Table B holds the same points as the rows below and some others, measured another way and shuffled. Each row below is followed by which row of B it is.
B:
1:   -6  -66  347 -151   78  219 -143 -268   36   34 -129  167  114  101  177   19    6 -128  110   25 -157  113
2:  468  -69  189   48  255   58   31 -277   11 -262 -347   76  -39   27  -48  -14  -28   56  216  -57   -6   93
3:  182  117  -74  148 -181 -341  -87 -144 -133 -220   14 -156   -4 -114  140  298  186   29   11   77   65  166
4:  141  210   -2  271 -197 -337   97 -147 -335  123  144  -11  194   10 -279   49  149 -127  -41 -160  215 -264
5: -389  -35 -211  238  -77  206  512   46   21  154  197  160   -1  428  196 -175  -34   45 -112  246 -420  -50
6:   28   55  173   -3 -102 -125 -138  -33    3 -289  -58  -45   82  -57   53  135   81 -107   25   34  137   39
7:  -56 -325  -56 -160   21  109    3  -15 -205  409  112  132   36 -220  192 -306  -49  141   56 -188  169  -34
8: -265 -141  201  -76 -164   -7  -44  -16 -271  503  124  122  283  -61  194 -195   58 -242   46  -88  126 -152
9: -126  -67  -98  142 -190    3  176  102  -64  -14  137   42  -21   60   98 -133    5  -33   29   86  -86  -14
10: -214 -102 -103  -23   57   74  305   83   -7  -26 -121   33  101   54  196 -303  -59 -338  -55   25   68  -20
11: -299 -148  -93  -65   -7  284  227  -92  -99  326  125  188   69   96  132 -354  -73 -231  -74  -75 -155  -50
12:  103   50  -18  257   -1 -152  297  -10 -133 -106 -105    0   99  104  -94 -110   30 -156   22  -21  121 -169
13:   92 -109  230  -68  -66  -98 -235 -129 -197  -43 -106  -30   82 -277   84    6   88 -124   47 -172  288  -22
14:  -37  -24  103   42 -224 -149  -58   60 -157  127  138   42  142  -47   52  -26   69  -50  106    7  113  -68
15:  -37  -84  -67  192   38  158  300 -101  -61  -20  -16  106  -64  167   39 -164  -26   38  -25   15 -178  -56
16:  182  110  174   94  136 -196   61  -12   77 -545 -308  -99  106   32  -59  143   55  -27  -30   21  312  -66
17:  148   71  253  139  124 -107   69   -3  138 -525 -291  -43   64  145   21  185   40  106   29  142  127  -23
18:   45   70   67   85 -187 -167  -88  -49  -86 -156   68  -41   48  -45   27  134  109  -24   19   31   72   26
19: -353 -278   15  -24  204  509  478  139   58  137  -26  304   38  240  -63 -639 -251 -112  -77 -116  -47 -309
20: -379 -164  360   88  165  292  332  140   78  -61 -230  178  179  319  100 -287  -97 -107  -72   70   16 -314
21: -151 -106   38   30  120  213  274   -9   39  -60  -94  134   52  162   43 -258  -91 -120  -48   -7  -33 -107
22: -129  -29  -89  236   94   38  450   72   -4  -90  -73   58   47  252   31 -167  -37   52  -98   85  -16 -171
23:  135 -114  -86  125 -144   59  145  100  -13 -145   47   83 -114    3  -45 -245  -78  -78  213   32 -105   49
24: -149   23   74  -27  -21  103   -4 -275  -83   86   31   77   84   83  171   51   76 -155  -96    3 -147   65
25: -478  -31  135 -101  219  246  240  -67   17   18  -94  117  228  175   67 -206  -36 -189 -361 -111  165 -279
26:  -42 -294  -43  -16   23  346  197 -110 -105  379   86  260  -55   77  149 -386 -118    8  166  -45 -276   36
27:  100  -98  129  -31  144  152   58 -259  -64   42 -148  126   49   52   89 -102  -11  -94   61  -61  -72   48
28:  308 -113 -212 -137   19  -39 -112 -214  -52    6   56   11 -116 -201  186   37   18  185  146  -33  -35  330
29:  164 -196  -95 -231  -38  323  -85 -159   43  166  180  249 -120  -36   61 -245 -137   35  276  -34 -302  287
30:  790 -148   55   34  118   52 -111 -354  -58  -39 -138  152 -185  -74  -59  -10  -51  296  505  -47 -219  309
31: -111  -56   99   29 -137  -74  -18  -34  -67  114   41   24  106   47  329   99  101   16   86  170  -91  113
32: -413   42  185 -112 -355  -75 -267  -62  -69  159  235   -8  192    9  450  253  186 -160  -45  206 -135  173
33: -133  -31  -67   60 -145  -78  111   83 -156   50  141   23   93  -60  -50 -175   16 -106  -66 -108  197 -166
34:  465   73  266   90  211  112   51 -264   69 -306 -229  168   18  187 -340  -15  -73   44  208  -81  -39  -50
35: -151   39    6   53  223  -65  226  -78   17 -320 -249  -85  108   64  133   53   54  -23 -298   -4  260 -111
36:  522  124  158   73   -9 -304 -148 -100   22 -532 -267 -108   22 -118 -106  196   70  -95  232   15  219  142
37:  -82 -186   80 -130  107  238   10 -135  -45  -89 -146   74  -23 -115  115 -236  -54 -224  -54 -157   64   14
38:  -44  -84  104  -29  -65   95  -99 -215  -94 -134  -82    5  -50 -115  161  -22   63 -239  -41  -70  -40  100
39:  190  -86  134  206   27   29  112 -141  -98 -140 -183   51  -41   48   25  -66   20  -34  127   -6  -57  -24
40:   50  135    0   43   78 -179    8 -210   19 -425 -209 -151   34  -20  179  274  141  -72 -171   64  127  129
41:  124   72  186 -190   47   -3 -285 -360  -51 -183 -106   -2   87 -148   24  161   86 -181  -60 -155  136  116
42: -222   86   82  -29 -139  134   53 -113   57   -6   94  122  117  220  107  -17   18 -312    8  139 -270   95
43: -109  142  243   37   89   65   48 -159  124 -521 -280  -25   85  150   22  100   45 -352 -167   49   10  -13
44: -512  -10  123 -155   28   85   -3   34  141 -261  -70  -45  136   73  380  111   67  -89 -311  145   94   34
45:   -6 -172 -172 -192   96  274  167   58  154   39   98  210  -27   71   50 -320 -181   86  121   16 -102  128
46: -285   82   63  -36   22   83   40 -232   -5    0   47   49  123  157  190  140   90  -51 -238   57  -94   15
47: -403 -150 -216 -181 -276  -40 -172 -123 -239  508  408   -7   54 -211  535   82  154  127 -161   26  -58  201
48:  -69  -81 -115  -48  -28  249   68 -286  -74  108   89  129  -77   28  131 -145  -15 -170  -32  -59 -283  157
49:  -24   11  -52    9  -90  -62   45   18  -50 -128   48    2   49  -56  -13  -76   15 -116  -33  -43  129  -30
50:   42  -10  -59  123 -109 -156  112   92 -116 -159   29  -30   39  -85  -92 -110   21  -62   -7  -75  239 -133
51:  371  -95   26  243 -256 -160  -12   80 -131  -42  113   51  -94  -51  -69  -37   17  197  381   69  -66   48
52: -199    9  -41   60 -154   20  159  103  -28  101  213  109  113  146   20 -112   -8    0   -8   66  -36  -91
53:  128   24 -108 -201  138  -19  -48 -335  -18 -263 -277  -88   13 -188  212  -16   44 -510  -65 -105   87  300
54:  -73   94  -55   52    3  -98  -67 -261  -34 -395  -55 -148  -74  -77  176  306  162   86 -304    1   66  110
55:  -26    3  296 -201  -41  -57 -297 -133   12 -130  -79   -1  165  -98  206  169   95 -120   39   22  136  123
56: -483  186   58   11  -81 -157  137  143   85 -269   -7  -95  276  161  193  139  111 -241 -309  165  215 -115
57: -374   71  207  -34 -139 -197  -76  114  -31 -129   19  -92  264  -10  227  172  142  -97 -206   87  303 -122
58: -324   74  257  -71 -191  -77 -234  -91  -78  128  222   33  225   41  184  285  168  154 -154   65   76  -60
59:  341  103  183   -1  152 -137  -31  -82  114 -502 -269  -30   69   16 -132  133   13   19   91   -3  225   26
60:  142 -172  359  -78    6  326  -40 -128  -57  179  -39  310   87   80 -168 -348 -132 -201  313 -149 -119  -93
61: -252 -182   76  -90  -81  224  -36 -167 -116  179   45   99   -6  -49  315 -137   31 -187  -42  -28 -160   90
62:  120   57   96  138  -18 -123  -41 -298 -121 -176 -116  -65    2  -16  158  240  157   13  -47   28  -30   93
63:  227  -83  -59  116  -22   96  108 -123  -71 -142  -11   86 -131  -20 -123 -172  -48  -14  107 -101  -68    8
64:  317   89   55  -86  184    1 -117 -217  237 -691 -266  -61 -112  -17   27  250   15  109    9   70   22  284
65: -234   36  257  -11  -34   22   50   28  -52   -6  -22   84  253   96  -48 -110   14 -243  -85  -51  188 -236
66:   57  146  -45  -93 -130 -215 -145 -147 -114   22  174  -20  161 -110  -25  150  113  -38  -48  -80  191   39
67:  -51   -6  317   31  107  -42  208   50 -115  200 -147  154  387  175 -119 -233  -29 -237   70  -97  283 -351
68: -132   98   13  -12   98   -3  180  -41   67 -258 -121    4  146  119   -3  -44    4 -235 -159    6  135  -68
69: -549 -111  145  -70 -360   90 -125  110 -124  235  301   69  130  -30  285  -65   72 -161 -102   58  -36  -67
70: -156  -80 -177   51 -161   85  176   76  -55  203  305  138    4  106   60 -173  -40  136   27   58 -137  -14
71: -341 -171   -5  -54  -44  348  169  -42   -9  252  156  218   15  167  193 -263  -80  -69  -27   35 -276   -4
72:  371  -32  -27   57  243 -147   29 -153   45 -486 -298 -114  -98 -106   76  161   44  282   -2  -14  214  125

-359  248  296  -46  155 -202  -16  163  -17 -388 -236   56 -160  317  126 -236   23  314  -37  -12  -12  135  256 -113   45 | 32
-376  100  -41  -61  -40   25 -360  -87 -152  164    1  312  -59  -89 -104  -45  -56 -165  -22 -328  105 -242  -94   96  148 | 5
-217  241  305 -180  143   57  132  -71  622    3  160    8   41  196   26  -22  -48  428 -269 -292   12   43   45  -51  150 | 44
 -97  -84  365 -205  100  150  304  -30  513  111  251  -60  -53  227  157 -205   84  536 -348 -205 -180  -17  215 -116    2 | 16
-132  214  187 -155  -12  -30   80   94   96  -33  -61  -34 -183   83 -180 -103   60  206 -372 -119  158  192  -30   68  -84 | 10
 -11 -238  290 -189  266  139   58   91  371 -122  306   20 -161  173  198 -269  182  506 -253 -195  -50 -239  329  -29 -120 | 62
-195   43 -110  -33 -212 -105 -158   23 -274  314   58  211  -29  -99    6   97  -51 -194  209  -27   10  -60 -120  -93  165 | 70
-310  215  349  129  130  -36  -24   42   78 -189 -264   -1  101   63   33 -174  -29   72  -14   24  -21  115  163  -92   -6 | 42
 -11    2  -55  138 -163   -4  -36  -14 -228  220  -35   28  -60   27   12  150   25 -249   66  104  -72  112   40  -46 -122 | 65
 -48  -17  -83  122  -52  -99 -175  -28 -118  256  175   60   40  101  134  170  -62 -187  298   36 -107  -90   56 -110   78 | 58
-107   97  281   26   49   14  188  -35  326   86   23  -91   62  132   86  -13   -6  173 -110   16  -98  146  103 -127   -5 | 59
-231  172  122  127  -20  134 -122  -69   28   18 -170  146  118 -101  -39   81  -26 -161   -1  -84   15   47   39  -18  -19 | 43
-176  377   28   35 -133   15  -77   10  -89   49  -88    4   48  164 -135  142 -100  -15  -33 -134   -9  240   19   -8   40 | 56
  39 -183  237 -163   88  211  336 -157  692  208  276   19 -138   56  138   42  167  305 -435 -152  -59  -33   72  -33 -122 | 19
-192  317  231   -1    1 -162  188   -4  350   24 -139  -28   32   30   -5  128  -50   64  -68  103   97  292 -112 -124   88 | 45
   1   18   29  111   87  -77 -123   34  -20  -49  -80   20 -170  -23  -41   87  100 -194  -76   91  178   40    5   82 -215 | 27
-214  138  205  205  189 -171  -95  -32  105 -140 -256   10  -64   42   30   -7   21 -185  -16  134  112   73   30    5  -96 | 1
-153  178   41   70   47  -62 -118  -26   82  -46 -112  106  -66   14  -21  147   12 -134  -24  -17  130   68  -20   23  -41 | 71
-257   37  580 -197  261  117  340  -52  904  -13  187    8  191   57  244 -224    3  640 -221 -178 -113  -65  159 -239  202 | 64
-271  310  120    3  -96  -46  -38   25  -43   49 -146   68   47   42  -80   29  -80   -6   -8  -69   25  177  -27  -63  100 | 23
 -17  214   97  -39   41 -214   -7  181   87  -81    4  -42  -66   26  -46   92    8   74   34  125  207  172  -50  -56   -3 | 28
-174   21   67  -29 -110  -34   -7   13  -79  214   64   89  -17   54   68  -21  -18   22   57  -39 -102    0   45 -118   85 | 52
  71   38 -161  -88 -113  103 -107   -2    6  148  164  131 -187  -13 -105  266   84  -76 -151 -160  137   11  -50  106 -127 | 35
 -72   28  105  -49   52   51  -38  107   67 -123  -14  121  -98  -29   39   12  107  105  -68  -24   88   10  116  -28 -103 | 38
-100  137  -20   54  -58   15  -96  -68   28  132  -55   91  -66  -45 -107  181    7 -205  -92  -58  114   78  -92   63  -69 | 21
  76  103  -75 -153   14 -218 -138  265  -97  -79  203   17 -218  133   -3   98   60  161   74   25  199   36   24  -14  -17 | 47
 -82  103    3   42 -114 -141  -53  102 -275  104  -13  -29 -104  176    2   19   -5  -51   75   67  -54  143   77  -69  -28 | 14
 -78   97  -14   67   55   19 -191   -6  -64  -67  -58   78 -163   93  -71   84   60 -117 -117  -96  102   18   71  119 -163 | 39
 -44  -37  -45   35 -129   60 -130    2  -96  291  118  133   68 -186  -11  131   -2 -190  129  -16   25  -86  -55  -48   15 | 63
 308 -376 -346  167 -333   80 -284  166 -821  481  287   21  -53 -129   13  142   93 -449  363  188 -135 -147  123  -40 -247 | 4
-225  219   -6  -53 -120  -32 -129   41 -159   64  -44  146  -59   64  -63   51  -37  -10    4 -140   30   70   -1  -22   81 | 9
-283  243  103  -15   79 -218 -188   61 -111  -98 -114   33 -180  213  -85 -119  -34   25  -88 -103  119   42   17   59   38 | 31
  24 -204  442 -140  299  148  170   93  591  -58  297  -74   45  -15  171 -266  142  504 -223  -76   -3 -183  240  -96  -82 | 48
 -18  119  -38 -131  -15   -3  -14   19  200   16  122  126 -182   58  -14  216   69   86 -135 -120  144   60  -31   26  -36 | 72
